Each row has a class, written as a number after it.
[ 30  26  16 -30  -4   7 -12   1  -6  41  -5 -45  15 -17  -3  21 -19  29
  -8  -7  21  13   3 -22  23   4  11  19  32  25 -29   3  -6] : 7
[ -5  27  15   5 -19  25 -18 -27 -35   4  35  12  23  15  23   7 -40  34
 -18  21  28  -9  -2 -54  10   4   7  13   5  60 -36   9   0] : 7
[-31  20  -8  44  14  19 -18  23  11   9  17 -28  -6  44  99  -5   3  30
 -36  23 -13  -8 -15   8  23  35 -76 -29   3  17 -28 -14  -9] : 0
[ 23  37  15  19  21   9 -19  35  -1  38 -21  14 -22  -8  -1 -49  -6  10
  16 -34 -54 -51  -5 -42  -4   5  29 -30  20  -7  -1   2  -6] : 6
[-24  -8  21  -4  14  16 -48   4 -35   8  -3   0  11   6  34  -6   0  31
 -47  12  72  21   2 -43  53  27  -1   4 -10  79 -27  26  -7] : 7
[  4  16  21 -25  23  11  -1   5  28   3  26   9 -16  35 -19 -11   8  13
  -4  17  21 -19 -10  19  -5  16  14 -10  11   6  -7 -19  20] : 2
[-16  -9  55 -25  -1   2  -5  11  36  11 -36 -30   7  30   8  -7  22 -23
  -4   0  31  -4   9  24 -18  -8 -15  14  18 -22  -6   1  -8] : 5
[  7  -4 -12 -11  -1  15  -3 -19  14   4  15  16 -12  -9 -28  -7   4   1
  18  14  17 -16 -10 -27  15  16  38  14   2 -11   2  -1   8] : 1
[-41   8  -4 -14   7  33  -1   5 -30  11  -1 -32 -14  24  22 -28   7  36
  51  29  36  20   5 -12   9  24  33  13  21   5 -36  15  -9] : 1
[ 24  22 -13   9  29  22  21  -1  -8  -4  -5  41 -10  -1  26 -37 -23  19
  46  -3 -54 -29  31  29 -51 -29  25 -25  -5 -29  -1 -30  16] : 6
[ -5 -15  21 -22 -11  55 -13  16  10 -10  68  39  14 -30   4 -95  13  24
  40  33  41   6 -11 -41  10  -4  -6  47  34 -19  17  27  -7] : 5
[  8   1 -15  41 -26  20   1   5  -4 -11 -25  21 -21 -36 -32   1  -8   2
  11 -28   6   8  13 -20 -23 -15  -5 -19 -22 -11  41  22  18] : 0
[ -7 -34 -51 -24 -25  22  -2  41  14   9  13 -26 -21  -9  17 -47  10   8
  29  22  -4  25   4  -5 -12  -3  23   8 -10 -16 -22   1 -16] : 0
[ 18   9   2   9 -13  13   1 -53  -4  13 -38  42  52  30  30 -28  29 -28
  18  20  -6 -35 -11  27   8 -30 -18 -19  -5 -11  38  -4  11] : 6
[ -3 -13  -3 -13   6  16  -7 -14 -18 -16   3  -1  13   9  14   8   8  -9
 -19  -7  18  -6   2  48  10   1  14   6 -16 -13  -4  -6 -12] : 5
[-14   0  -1  36  -7  11  -4 -31  10  -9 -40  30  10   1  62  21  15 -15
 -42 -19  24 -19  16   4  -6  21  -2 -23 -34   1 -28  41  13] : 0
[ 10  55  29   6   2   3 -20  -8  -7  33  35 -57   7  23  15  -6 -27  14
  11 -71 -18  10 -11 -79 -11  10 -12  27  37  23 -62   9  -6] : 6
[ 12  -6   6   8   2  16  -1  16  -1   9  -1  -9 -25   3 -10 -26   8 -17
 -11  -8   3 -12  -5   9  -9  -2  -1  -9 -24 -18   4 -15  14] : 4
[-10   7  17 -29   9 -16   8  -5 -12  22  28 -39   7  29  12  16 -16  23
  -8  33  36  22 -11 -10 -12  -2 -20  20  21  20 -17  -1  -6] : 2
[ -10   22    2   -3   -7   34    5  -61   37   30  -67  -11   -3  -10
  -36   41   29   -3 -109   71   41  -35  -14  -14   -2    6  -50   34
  -71   17  -12   24  -36] : 7
[ -3  16  21  -9 -21  15  10 -45  54  39  54 -49  33   6  -9 -53 -15 -18
  19  37  58  22 -19 -48   5 -13 -32  54  14  31 -16  13  -6] : 1
[ -8 -12 -29 -21 -20  54   4 -15   7 -10 -67 -41 -14   5  36  85  -3 -29
  10  29   1 -21  24 -50  -4  22  13  41  13 -27   5 -21 -11] : 5
[ -1   6   0 -14  17   0 -12  21  -2  14  10 -23  -3  12  -6   2   0  44
  -5 -10  -4  16   1  17 -20  -4  13 -23  -7   7   3   7  14] : 0
[  1  -8 -11 -14  -2  45 -30   0 -13 -19 -25   2  12  -1  -8   6  14   5
 -11 -11  19   0  -8  17  29  -1  -3   3   1   9  40  -3  -3] : 3
[ -8 -10  29   5 -17 -30  -2  31  44   8  46  -5   0  17  31 -51 -39  36
 -16 -30   0  -4   8   8  -2  16  -9   6  -2  41 -23  25  -1] : 7
[-15  20 -21 -12   3 -18   8  11 -39  -3  12  20  23  29  17  30  44  16
   8  44  30   8 -26  52   8   1   9 -17  18  38  -9  -1 -13] : 3
[  7 -28 -22 -21  -4  -8  -9  63  21   6  47  16 -30  34 -14 -48  41  16
 -11  20  31  24 -29  25  -4  13  22 -30 -21  24 -21 -13  33] : 2
[ -6  12 -51   3  -1  34  16   0 -34  -2 -68 -12 -29 -22   2  -7  38  26
   1  41   6   2  11  39  20  28   1 -12 -21  35  16  12   3] : 3
[-16   1  56  17  37  17 -41  12  37 -15  68  75  35  22  17 -27  25  19
 -35  22  25 -18  -8 -10  12  -5   4 -17   0 -13 -39 -10  26] : 1
[ 17  20  -3 -11 -11  28 -18  12  19   4  23   6  23  41   3  34  13  14
   2  30   4  12   0  -4  23   8  -4 -14  18  13  -8 -14  26] : 4
[-26 -37  12   1   3  16 -22  24   2 -12  23  -4   6  17  29  -5  61 -27
  -9  -8  35 -16 -14  -8  -2  11  33  -7 -33   9   5  -7  33] : 0
[ 10  17  37  29  20  10 -19 -17  61  21  19  62   3  11  -7 -25 -77   5
 -46  -4  23 -57 -27 -60 -33  -8  28 -20 -17  10  32  28  17] : 5
[ -7  -4  10 -14   0  18 -25  13   4 -11  32 -15   9  25  -5 -28  14 -17
  13 -13   6  25  12 -14  19   1  -4   9   6  15 -12 -10   0] : 4
[-11  32  14  19  14  -2 -26   3 -27  52   6 -20  34  20  27 -11  15 -20
 -27 -27  47   0 -56 -38  22   3  29 -23  14   4 -21  32 -15] : 2
[  1   2   3  -2  21 -11 -10  14  19  34 -11 -16   9   1  22  -6   1  14
 -20  -4  14  11 -10 -28  -6  -7   8  -2  -5  11  -8  -1   6] : 7
[-10  21   3 -35 -31  -1 -14 -46 -36   0   7  36  11  81  -7   8   2  18
  13  28  21   4 -18 -62 -32   9  33  -5  10  35 -41  31  22] : 4
[ -8  27  39  13  45  17   7   6  17  17  -7 -17  11 -13   9   2   9  25
   2 -11  -4 -18  16  -4 -27  -7  -2   1   3 -11  26  16   8] : 1
[ 11  20  34 -26   3 -19  11 -34  29  13  21  20   0  16  -2   4  -5  49
   2  14  72  24   4 -13 -36  16  -9   1   9  55 -16  48  47] : 0
[-10 -17  15 -25  10  25 -11   8  -7 -24  -4  16   5   4  -2  36  44  21
  -4  13  51  11  16  19 -15  -2  -2  -2 -15  15  29  13  20] : 0
[-26  34   8  25 -19  40   0  22  -6 -33  10  13  20  43  -2   2  11  10
  14   3   1  -8  10  30 -31 -21  -7 -23  -6  57  20  -2   9] : 3
[-43  -4  24  45  10  24  36  21   5  -4   5   5  -1 -24  12 -11   7  26
 -16  32  49 -16  12  66  10  15 -19  -2 -37  -3  50  45   2] : 2
[ 13   2 -13  30 -17  23  -1  -6   8  -1 -25  15  13   4   7  35 -18   4
  10 -31  12   5  13  15   9  -3   5 -12 -16  -6  19  11  20] : 6
[  15    4  -25    4   -2    2   32 -102   31   -6 -114   11  -20   -6
    6   21  -20   -3   -4    5  -31  -23   33    1  -13   12  -18   11
  -20  -46   20  -15   36] : 7
[ -4  30  -7   8  -5  31  -1 -62 -51   6 -29   5   4   9  25 -14  16  15
  -7  -5   9 -26   0 -31  -1  29  29  -4 -18  25 -35  39  15] : 1
[-22   5  -8 -16   5   8 -24   5 -17 -14  14  -9  36  35   0  -6  24  41
  -1  11 -14  42  14  34  23 -14  -2  -8  -4  17 -20 -19  -2] : 7
[  6 -34  -5  10  -3  42 -17  31  22 -34  41  16   3  -5  43   5  37   3
 -10 -31  10 -13   6  41  18  22  11 -11 -22 -22   2 -17  40] : 0
[-12  24  10  15  -1   4 -10  11  -8   9   0  19  14   2 -37  47  46  -7
  -8   8 -20 -56 -11   0  41  25  47  -7 -10   2   9   8 -12] : 6
[-25  -3  -7  -1  15  22 -18 -30   0 -15 -57  19 -35  27  16 -19  16 -28
 -18  -1  20 -36 -18 -20  -3  26  17  -3 -11  -2 -15 -13   4] : 3
[-26  32   5  -3  26  58  -6 -29 -47   1 -53 -12   6  -3  97  -1  28  -3
 -20  39  34 -26  35  27  14  24 -22  -6   1  26 -55  21 -47] : 0
[ 22 -13  25 -23 -19 -13  -9  14  18  25   6 -33  13 -25 -27 -21   8  -2
  10  10  17  22  29 -22  21  -5   8  15  15  38 -17   6  13] : 1
[ -6 -39  15 -19 -22  73 -39  19 -45 -28 -14  10  17  -3   3 -30  25  -9
  30  51  23  26  22 -20  16 -42  -5  13  19 -41   2 -51  19] : 5
[ 15 -16 -10 -30  -3  14 -23  28 -47  55  23 -68 -13 -23  23  -9 -14  21
 -31  35  46   7 -41 -27  21  -2 -22  18   3  22  -5  -3 -37] : 0
[ -1  -4  12 -14   4  -7  -5   7  11  -9  28   8  15  28  14 -35  32 -12
 -12  -4  -5  -7  -3  44 -10  -4   0  -6  -6   1 -21 -11  -3] : 5
[-20 -12   8 -23  11  11  -9  -3 -14  16 -33 -47  -1  24  15   8   9  -6
  12  17  47  41  -1 -22   7  -3  -4  13  21 -14  -8 -14  12] : 2
[  1 -15  11  13  10  57   8  -3   8 -19 -30  17  -6 -28 -26  -6 -13 -20
   9  56  20 -12  54  15 -15 -48 -29  13 -45  18  49 -36  -1] : 6
[ -8 -13  -5 -14  11  14 -18  36 -30   4  -9   6   3 -23 -44 -35  42  48
   5  13 -15  17  -5 -12  -1 -10  18  -6 -11  -9  59  27   9] : 5
[-34  52 -26 -32  27 -47  22  17  -7  46 -42 -28 -67  38 -41  22 -27  35
  15  69 -30 -48 -10   8  23  66  54 -25  38  31 -13  17 -70] : 2
[ 15  32  27  -1  -2  21  -5  -1 -18  40  12 -34  25 -25  26   9  -5  17
 -25  27  43  11  -8 -48   4  -1 -24  23  23  32 -23  26  -5] : 5
[-20  -2  -4 -15  46  31 -20   4 -10  -8 -27  15  -5  -5  16 -19  43 -11
 -14  42 -28 -51   3  -7  17  -4   5   5 -10 -15  25 -45 -34] : 7
[ 70  -1 -47 -25   8  -9   5  -2  72 -12  65  28   2 -15 -31  -5 -19 -26
 -14 -27 -16  14   2  51 -11 -17  15   0 -13  -2 -15 -42   3] : 5
[-21 -40  -8   5 -24 -12  -1   8 -12 -15 -32 -20 -24  -6 -22  -6  26  15
 -18 -33  -8  30  15  47 -17  -3   3  -9 -44 -60 -26  11  18] : 0
[  5   0  10  44  12  10  -4 -10   0  12   9  11  15  17  32  -6  -2 -25
  -9   3   9 -24 -10  21  14 -13   3 -22 -28 -11 -12 -41  31] : 6
[ 12   0   6   3 -23  34 -21  25 -16  -4  19 -36  21  14  34  11  19 -14
 -20 -54   1 -14 -20  -6  -7  -2  19   3  -2  16 -20 -17  27] : 3
